Here is a tiny trained network, its code and every weight. The questions are about switching its units off for an input and a class, where a switched-off unit gives its printed mean instead of its output.

import numpy as np


def w(rows, s, z=0):
    codes = np.array(rows[::2]) - 128.0
    scale = np.full(codes.shape[1], s)
    scale[-1] = z or s
    return codes * scale


def f(y):
    return y / 2 * (1 + np.tanh(0.7978845608 * (y + 0.044715 * y**3)))


def log_softmax(a):
    a = a - a.max(-1, keepdims=True)
    return a - np.log(np.exp(a).sum(-1, keepdims=True))


def net(x, mask):
    res = np.array(x, float).reshape(1, 8) / 4 @ E
    y = f(res @ A[0][:, :-1].T + A[0][:, -1])
    res = res + np.where(mask, y, B[0][:, -1]) @ B[0][:, :-1]
    return log_softmax(res[-1] @ U[:, :-1].T + U[:, -1])


A, B = {}, {}
E = w([
[118,128,132,122],'x0',
[2,107,76,203],'x1',
[122,160,22,63],'x2',
[128,128,128,127],'x3',
[133,128,126,131],'x4',
[129,128,128,129],'x5',
[113,246,153,163],'x6',
[135,128,126,131],'x7',
],0.0085)
A[0] = w([
[117,129,90,121,136],'N0',
[108,74,108,150,139],'N1',
[99,159,123,159,87],'N2',
[107,98,67,117,112],'N3',
[172,63,148,60,209],'N4',
[164,67,148,65,201],'N5',
[136,127,123,136,130],'N6',
[116,75,126,163,172],'N7',
[127,98,141,156,174],'N8',
[145,150,181,145,224],'N9',
[137,139,111,111,137],'N10',
[114,66,141,171,180],'N11',
[135,185,100,96,129],'N12',
[158,79,144,79,177],'N13',
[148,178,101,89,121],'N14',
[153,90,142,92,155],'N15',
[125,138,134,121,115],'N16',
[123,112,135,142,147],'N17',
[118,113,60,99,134],'N18',
[136,157,81,99,191],'N19',
[142,132,115,97,120],'N20',
[124,93,148,159,169],'N21',
[121,127,137,135,151],'N22',
[157,170,251,158,226],'N23',
[62,203,108,208,2],'N24',
[136,140,160,132,195],'N25',
[156,188,152,115,137],'N26',
[134,148,117,108,137],'N27',
[137,105,149,114,144],'N28',
[122,97,150,152,169],'N29',
[109,155,120,159,86],'N30',
[93,56,79,140,118],'N31',
[127,123,123,123,131],'N32',
[86,172,121,172,62],'N33',
[160,212,151,95,118],'N34',
[140,119,124,98,119],'N35',
[118,144,121,143,94],'N36',
[141,108,137,105,133],'N37',
[120,124,71,110,151],'N38',
[133,173,91,92,156],'N39',
[121,125,74,112,150],'N40',
[124,122,140,148,133],'N41',
[117,97,107,135,125],'N42',
[125,133,130,135,124],'N43',
[105,100,50,101,125],'N44',
[133,152,115,116,131],'N45',
[127,108,157,153,225],'N46',
[105,78,118,148,148],'N47',
],0.016,0.0034)
B[0] = w([
[151,121,110,104,146],'N0',
[75,148,155,108,159],'N1',
[155,106,112,150,156],'N2',
[144,127,123,62,165],'N3',
[167,72,95,179,210],'N4',
[160,73,106,172,200],'N5',
[125,129,130,127,128],'N6',
[61,135,156,131,161],'N7',
[90,121,145,145,150],'N8',
[158,127,192,110,185],'N9',
[134,143,103,133,138],'N10',
[46,135,162,145,171],'N11',
[112,188,77,147,163],'N12',
[153,89,109,164,183],'N13',
[104,187,77,147,164],'N14',
[146,101,116,156,167],'N15',
[131,137,128,126,128],'N16',
[110,124,138,135,136],'N17',
[165,112,102,71,171],'N18',
[147,161,67,137,168],'N19',
[136,143,95,140,143],'N20',
[85,122,144,154,155],'N21',
[125,119,136,131,134],'N22',
[183,119,254,61,247],'N23',
[183,48,91,191,209],'N24',
[144,130,161,124,157],'N25',
[118,192,152,103,174],'N26',
[130,153,105,134,139],'N27',
[130,108,133,141,144],'N28',
[92,118,143,151,153],'N29',
[150,112,112,146,149],'N30',
[89,155,156,50,178],'N31',
[127,125,125,124,129],'N32',
[160,85,110,161,173],'N33',
[91,227,130,99,189],'N34',
[142,132,102,140,141],'N35',
[139,125,116,136,133],'N36',
[140,117,118,142,144],'N37',
[161,119,98,90,162],'N38',
[125,173,66,147,166],'N39',
[157,120,99,92,159],'N40',
[120,116,135,140,137],'N41',
[111,132,137,102,142],'N42',
[132,127,129,130,129],'N43',
[150,114,113,45,180],'N44',
[128,151,106,133,138],'N45',
[101,99,159,144,163],'N46',
[75,139,154,117,157],'N47',
],0.046,0.013)
U = w([
[166,25,171,255,254],'0',
[172,148,164,2,232],'1',
[198,65,12,167,84],'2',
[88,239,87,134,11],'3',
[4,143,152,137,22],'4',
],0.0052,0.00056)

Each question gives the input, the list of numbers given to net, and the class t.
The units are the neurons (one row each of A and B). Each row of codes is followed by its name. A weight is (code - 128) times the scale printed after its matrix; where a second scale follows, it is the last column's (A, B and U).
mask holds one flag per neuron, in row order. A switched-off neuron (its flag False) gives its mean, the last column of its row in B, instead of its output. The means were averaged over made-up inputs and are rounded, as every weight is.
A unit's drop is (log p(t) with every unit on - log p(t) with that unit switched off) / (log p(t) with every unit on - log p(t) with every unit switched off).
The circuit of an input: a set's keep is (log p(t) with only the set's units on - log p(t) with every unit switched off) / (log p(t) with every unit on - log p(t) with every unit switched off). Starting from the 12 units with the biggest drops (on a tie, the unit counted first), units are removed one at a time, each time the one whose removal leaves the highest keep (on an exact tie, the one counted first), for as long as the keep stays at least 0.8.
circuit, biggest first: the units of the circuit, biggest drop first
unit that matters most: the unit with the biggest drop
k most important neurons: the k neurons with the biggest drops, biggest first
drop when u is switched off: that unit's drop, to one decimal
input [-3,3,1,1,1,-8,3,3], class 2: circuit, biggest first => (N23)
input [-6,0,6,-4,-3,5,-2,3], class 2: 2 most important neurons => (N23 N34)
input [-6,-8,1,-3,3,-3,6,6], class 3: 3 most important neurons => (N34 N14 N12)
input [7,7,0,7,5,-5,-3,-7], class 4: 3 most important neurons => (N23 N11 N7)
input [2,1,-1,8,-1,8,0,-3], class 4: 2 most important neurons => (N24 N4)
input [-7,5,1,-8,7,-6,-4,-2], class 1: 2 most important neurons => (N44 N3)
input [-1,-6,1,-4,2,6,7,-3], class 3: 2 most important neurons => (N34 N14)
input [-4,7,-3,-2,-8,5,0,-8], class 4: 2 most important neurons => (N31 N4)
input [-4,1,-3,4,-8,-2,4,7], class 0: 2 most important neurons => (N31 N44)
input [-3,-3,0,8,5,-6,0,-2], class 0: 3 most important neurons => (N44 N31 N18)
input [1,0,2,-5,5,-4,-4,-6], class 2: 2 most important neurons => (N23 N34)
input [5,7,3,0,3,-1,-6,-2], class 1: drop when N9 is switched off => 0.0
input [1,-1,7,5,-6,-3,-1,6], class 2: drop when N23 is switched off => 0.4
input [-2,1,-6,-6,-2,2,-4,-2], class 4: drop when N24 is switched off => 0.2
input [-2,1,-3,-4,0,-1,7,-4], class 0: unit that matters most => N24
